Below are the code and all the weights of a small trained network. Each question names an input and a target symbol and asks about switching units off, where a switched-off unit gives its printed mean instead of its output.

import numpy as np


def w(rows, s, z=0):
    codes = np.array(rows[::2]) - 128.0
    scale = np.full(codes.shape[1], s)
    scale[-1] = z or s
    return codes * scale


def f(y):
    return y / 2 * (1 + np.tanh(0.7978845608 * (y + 0.044715 * y**3)))


def softmax(a):
    e = np.exp(a - a.max(-1, keepdims=True))
    return e / e.sum(-1, keepdims=True)


def log_softmax(a):
    a = a - a.max(-1, keepdims=True)
    return a - np.log(np.exp(a).sum(-1, keepdims=True))


def net(x, mask):
    ids = ['βδζηλξστφψ'.index(c) for c in x.split()]
    T = len(ids)
    res = E[ids] + P[:T]
    u = 0
    for l in range(2):
        r = res
        for j in range(2):
            rows = slice(3 * j, 3 * j + 3)
            q, k, v = (r @ M[l][rows].T for M in (Q, K, V))
            z = softmax(np.where(np.tri(T) > 0, q @ k.T / 3**0.5, -1e9)) @ v
            o = O[l][rows]
            res = res + np.where(mask[u + j], z, o[:, -1]) @ o[:, :-1]
        u += 2
        y = f(res @ A[l][:, :-1].T + A[l][:, -1])
        res = res + np.where(mask[u : u + 4], y, B[l][:, -1]) @ B[l][:, :-1]
        u += 4
    return log_softmax(res[-1] @ U[:, :-1].T + U[:, -1])


Q, K, V, O, A, B = {}, {}, {}, {}, {}, {}
E = w([
[141,203,167,177],'β',
[14,122,152,68],'δ',
[80,179,114,69],'ζ',
[15,154,254,121],'η',
[114,178,84,166],'λ',
[105,166,125,166],'ξ',
[45,110,143,171],'σ',
[173,87,206,78],'τ',
[53,131,109,51],'φ',
[12,153,116,119],'ψ',
],0.016)
P = w([
[146,181,179,157],'0',
[82,44,114,170],'1',
[124,68,48,194],'2',
[132,104,100,179],'3',
[123,95,120,174],'4',
[112,105,173,184],'5',
[133,115,113,184],'6',
[148,121,112,192],'7',
[97,135,240,209],'8',
[157,177,123,125],'9',
[116,176,235,170],'10',
[141,168,132,182],'11',
[57,66,154,254],'12',
],0.0084)
Q[0] = w([
[107,165,90,68],'0.h0',
[88,140,119,176],'0.h0',
[93,52,98,99],'0.h0',
[166,248,125,122],'0.h1',
[129,102,133,12],'0.h1',
[224,20,106,98],'0.h1',
],0.014)
K[0] = w([
[166,99,57,50],'0.h0',
[123,186,118,83],'0.h0',
[216,147,157,165],'0.h0',
[99,5,113,198],'0.h1',
[73,190,124,201],'0.h1',
[30,191,105,67],'0.h1',
],0.011)
V[0] = w([
[129,123,250,138],'0.h0',
[95,54,202,135],'0.h0',
[201,139,98,189],'0.h0',
[83,201,114,100],'0.h1',
[122,129,89,195],'0.h1',
[116,159,110,111],'0.h1',
],0.013)
O[0] = w([
[209,228,35,76,235],'0.h0',
[222,37,42,180,229],'0.h0',
[228,175,226,99,2],'0.h0',
[189,221,128,177,139],'0.h1',
[50,38,229,253,146],'0.h1',
[185,185,109,158,110],'0.h1',
],0.0065,0.007)
A[0] = w([
[254,49,101,129,99],'0.n0',
[71,190,229,96,179],'0.n1',
[165,105,120,64,255],'0.n2',
[47,113,142,41,233],'0.n3',
],0.0077,0.0028)
B[0] = w([
[86,115,252,103,159],'0.n0',
[159,169,106,133,180],'0.n1',
[90,81,127,173,143],'0.n2',
[166,100,88,191,252],'0.n3',
],0.014,0.0037)
Q[1] = w([
[61,198,126,205],'1.h0',
[192,204,26,153],'1.h0',
[153,109,49,247],'1.h0',
[172,94,140,118],'1.h1',
[193,50,154,18],'1.h1',
[147,96,90,56],'1.h1',
],0.011)
K[1] = w([
[97,186,117,88],'1.h0',
[189,78,63,68],'1.h0',
[155,133,254,103],'1.h0',
[148,114,113,118],'1.h1',
[132,39,166,170],'1.h1',
[135,127,163,234],'1.h1',
],0.012)
V[1] = w([
[119,164,144,244],'1.h0',
[14,207,176,51],'1.h0',
[240,133,155,63],'1.h0',
[251,51,117,215],'1.h1',
[86,63,112,56],'1.h1',
[37,97,187,232],'1.h1',
],0.012)
O[1] = w([
[145,216,131,120,248],'1.h0',
[184,108,151,174,141],'1.h0',
[78,117,181,156,73],'1.h0',
[55,178,201,124,102],'1.h1',
[123,117,49,91,2],'1.h1',
[112,122,99,252,127],'1.h1',
],0.013,0.0088)
A[1] = w([
[160,90,136,114,253],'1.n0',
[107,76,220,113,250],'1.n1',
[154,188,97,246,102],'1.n2',
[2,126,147,247,49],'1.n3',
],0.0083,0.0017)
B[1] = w([
[53,163,136,195,141],'1.n0',
[131,150,63,132,163],'1.n1',
[50,6,108,97,252],'1.n2',
[176,189,157,93,243],'1.n3',
],0.011,0.02)
U = w([
[91,160,146,137,146],'β',
[115,172,71,141,110],'δ',
[109,59,187,104,65],'ζ',
[2,169,94,144,167],'η',
[116,164,82,157,113],'λ',
[109,120,123,146,93],'ξ',
[95,97,163,120,253],'σ',
[117,76,120,133,117],'τ',
[199,92,143,138,132],'φ',
[108,89,153,45,70],'ψ',
],0.0093,0.004)

Each question gives the input, a string of symbols that net reads in full, and the target symbol t.
The units are the heads (3 rows each of Q, K, V and O) and the neurons (one row each of A and B). Each row of codes is followed by its name. A weight is (code - 128) times the scale printed after its matrix; where a second scale follows, it is the last column's (O, A, B and U).
mask holds one flag per unit, layer by layer, with each layer's heads first. A switched-off unit (its flag False) gives its mean, the last column of its rows in O or B, instead of its output. The means were averaged over made-up inputs and are rounded, as every weight is.
A unit's drop is (log p(t) with every unit on - log p(t) with that unit switched off) / (log p(t) with every unit on - log p(t) with every unit switched off).
The circuit of an input: a set's keep is (log p(t) with only the set's units on - log p(t) with every unit switched off) / (log p(t) with every unit on - log p(t) with every unit switched off). Starting from all 12 units, units are removed one at a time, each time the one whose removal leaves the highest keep (on an exact tie, the one counted first), for as long as the keep stays at least 0.8.
circuit, biggest first: the units of the circuit, biggest drop first
k most important neurons: the k neurons with the biggest drops, biggest first
heads that matter: for each layer, one digit per head in row order, 1 if its drop is at least 0.15 and else 0, layers parted by /
input σ σ ξ σ β ζ ζ ψ λ δ, target η: circuit, biggest first : [1.h1]
input σ σ σ σ λ, target η: 2 most important neurons : [1.n2; 0.n0]
input η δ σ η ζ β ζ, target ψ: circuit, biggest first : [1.h1; 0.h0; 0.h1]
input σ ζ ζ φ, target η: circuit, biggest first : [0.h0; 1.h1]
input ζ σ λ, target φ: circuit, biggest first : [0.h0; 1.h0]
input σ σ σ ξ σ η ζ σ ζ, target η: circuit, biggest first : [1.h1; 0.h1]
input η β η ζ β σ, target ψ: circuit, biggest first : [0.h0; 1.h1; 0.h1]
input σ σ σ δ ψ η, target η: 2 most important neurons : [1.n2; 0.n0]
input ψ φ σ σ ζ ψ ζ σ σ φ σ σ, target τ: circuit, biggest first : [1.n2; 1.h1; 0.h0]
input δ η λ ζ δ ζ η β β σ, target δ: 3 most important neurons : [1.n2; 0.n3; 0.n0]
input ψ σ ζ ψ δ, target τ: circuit, biggest first : [1.n2; 0.h0; 1.h1; 1.h0]
input σ σ φ, target η: 2 most important neurons : [1.n2; 0.n0]
input ψ ψ η ζ σ η η, target τ: circuit, biggest first : [0.h0; 1.h1; 1.n2]
input σ σ σ η ψ ζ σ η ξ δ ζ η, target η: 4 most important neurons : [1.n2; 0.n3; 0.n0; 0.n1]
input η σ ψ, target ψ: circuit, biggest first : [1.h1; 0.h0; 0.h1]
input β ψ ζ σ η ζ, target β: 2 most important neurons : [1.n2; 0.n1]
input σ ζ ζ, target η: 2 most important neurons : [0.n3; 1.n2]
input ζ ψ σ ζ λ ψ, target φ: heads that matter : 11 / 01
input σ ζ σ, target η: 3 most important neurons : [1.n2; 0.n3; 0.n0]
input ψ τ ξ λ, target τ: most important neuron : [0.n0]
